Here is a tiny trained network, its code and every weight. The questions are about switching its units off for an input and a class, where a switched-off unit gives its printed mean instead of its output.

import numpy as np


def w(rows, s, z=0):
    codes = np.array(rows[::2]) - 128.0
    scale = np.full(codes.shape[1], s)
    scale[-1] = z or s
    return codes * scale


def f(y):
    return np.maximum(y, 0)


def log_softmax(a):
    a = a - a.max(-1, keepdims=True)
    return a - np.log(np.exp(a).sum(-1, keepdims=True))


def net(x, mask):
    res = np.array(x, float).reshape(1, 6) / 4 @ E
    y = f(res @ A[0][:, :-1].T + A[0][:, -1])
    res = res + np.where(mask, y, B[0][:, -1]) @ B[0][:, :-1]
    return log_softmax(res[-1] @ U[:, :-1].T + U[:, -1])


A, B = {}, {}
E = w([
[129,210,97,206,251],'x0',
[67,244,62,107,84],'x1',
[205,114,61,155,99],'x2',
[148,155,115,2,154],'x3',
[181,136,125,70,126],'x4',
[114,168,20,136,82],'x5',
],0.0069)
A[0] = w([
[159,170,201,170,84,106],'N1',
[189,53,236,118,251,72],'N2',
[119,123,160,107,126,54],'N3',
[130,136,102,52,105,77],'N4',
[163,154,190,149,127,123],'N5',
[150,143,125,8,59,77],'N6',
[120,94,147,180,44,76],'N7',
[209,170,194,152,112,192],'N8',
[139,101,189,128,182,34],'N9',
[67,229,171,127,186,70],'N10',
[155,139,38,159,139,1],'N11',
[105,183,64,149,153,120],'N12',
[81,41,129,146,53,30],'N13',
[69,181,115,120,214,8],'N14',
[162,176,160,143,130,204],'N15',
[154,173,48,165,142,13],'N16',
[166,167,65,145,144,98],'N17',
[128,143,112,72,91,76],'N18',
],0.015,0.0037)
B[0] = w([
[134,177,147,167,79,149],'N1',
[79,3,86,173,89,252],'N2',
[152,96,115,128,138,143],'N3',
[97,140,155,60,150,169],'N4',
[121,122,143,151,92,157],'N5',
[81,114,169,2,137,202],'N6',
[224,161,170,157,132,171],'N7',
[95,180,149,109,32,167],'N8',
[128,53,108,149,172,177],'N9',
[76,179,171,185,176,190],'N10',
[169,141,60,99,78,162],'N11',
[161,150,75,147,199,181],'N12',
[219,118,200,140,168,176],'N13',
[86,170,148,177,183,176],'N14',
[105,141,116,142,87,156],'N15',
[176,128,46,111,119,170],'N16',
[136,144,58,109,97,167],'N17',
[109,109,142,75,196,162],'N18',
],0.029,0.016)
U = w([
[117,2,191,148,81,111],'0',
[137,177,189,167,67,154],'1',
[109,80,194,113,148,176],'2',
[108,132,119,95,66,39],'3',
[101,120,216,7,157,247],'4',
[156,180,58,101,159,131],'5',
[49,222,165,188,196,112],'6',
[232,115,240,115,128,47],'7',
],0.0065,0.0015)

Each question gives the input, the list of numbers given to net, and the class t.
The units are the neurons (one row each of A and B). Each row of codes is followed by its name. A weight is (code - 128) times the scale printed after its matrix; where a second scale follows, it is the last column's (A, B and U).
mask holds one flag per neuron, in row order. A switched-off neuron (its flag False) gives its mean, the last column of its row in B, instead of its output. The means were averaged over made-up inputs and are rounded, as every weight is.
A unit's drop is (log p(t) with every unit on - log p(t) with that unit switched off) / (log p(t) with every unit on - log p(t) with every unit switched off).
The circuit of an input: a set's keep is (log p(t) with only the set's units on - log p(t) with every unit switched off) / (log p(t) with every unit on - log p(t) with every unit switched off). Starting from the 12 units with the biggest drops (on a tie, the unit counted first), units are removed one at a time, each time the one whose removal leaves the highest keep (on an exact tie, the one counted first), for as long as the keep stays at least 0.8.
units of the circuit, in order: the units of the circuit, biggest drop first
top k neurons: the k neurons with the biggest drops, biggest first
drop when u is switched off: that unit's drop, to one decimal
input [-4,2,4,2,-8,3], class 7: units of the circuit, in order : [N2 N13]
input [-1,3,-5,-3,-8,-5], class 6: top 2 neurons : [N10 N2]
input [-4,3,0,-5,1,-7], class 7: units of the circuit, in order : [N2 N7]
input [-7,5,-7,-4,8,-8], class 4: units of the circuit, in order : [N6]
input [-3,8,-8,6,-7,-4], class 6: top 2 neurons : [N10 N14]
input [0,7,7,4,-5,-6], class 5: units of the circuit, in order : [N2 N13 N14]
input [6,0,-3,5,1,-4], class 6: top 2 neurons : [N10 N14]
input [1,-2,-6,-5,-2,2], class 6: top 2 neurons : [N2 N6]
input [0,8,0,3,-2,4], class 5: top 2 neurons : [N12 N16]
input [2,0,-1,-8,8,1], class 1: top 2 neurons : [N2 N6]
input [8,-7,-3,8,-8,8], class 6: top 2 neurons : [N14 N10]
input [-3,0,5,-5,-8,7], class 7: top 2 neurons : [N13 N7]
input [8,1,2,6,-7,-2], class 6: top 2 neurons : [N10 N14]
input [7,5,8,0,-7,-5], class 5: units of the circuit, in order : [N16]
input [7,5,2,-5,5,-1], class 5: top 3 neurons : [N16 N11 N17]
input [-6,8,3,-6,1,2], class 7: drop when N13 is switched off : 0.1
input [-1,-1,-3,-2,-8,4], class 7: drop when N2 is switched off : 0.4
input [6,7,4,-1,3,-1], class 5: drop when N16 is switched off : 0.2
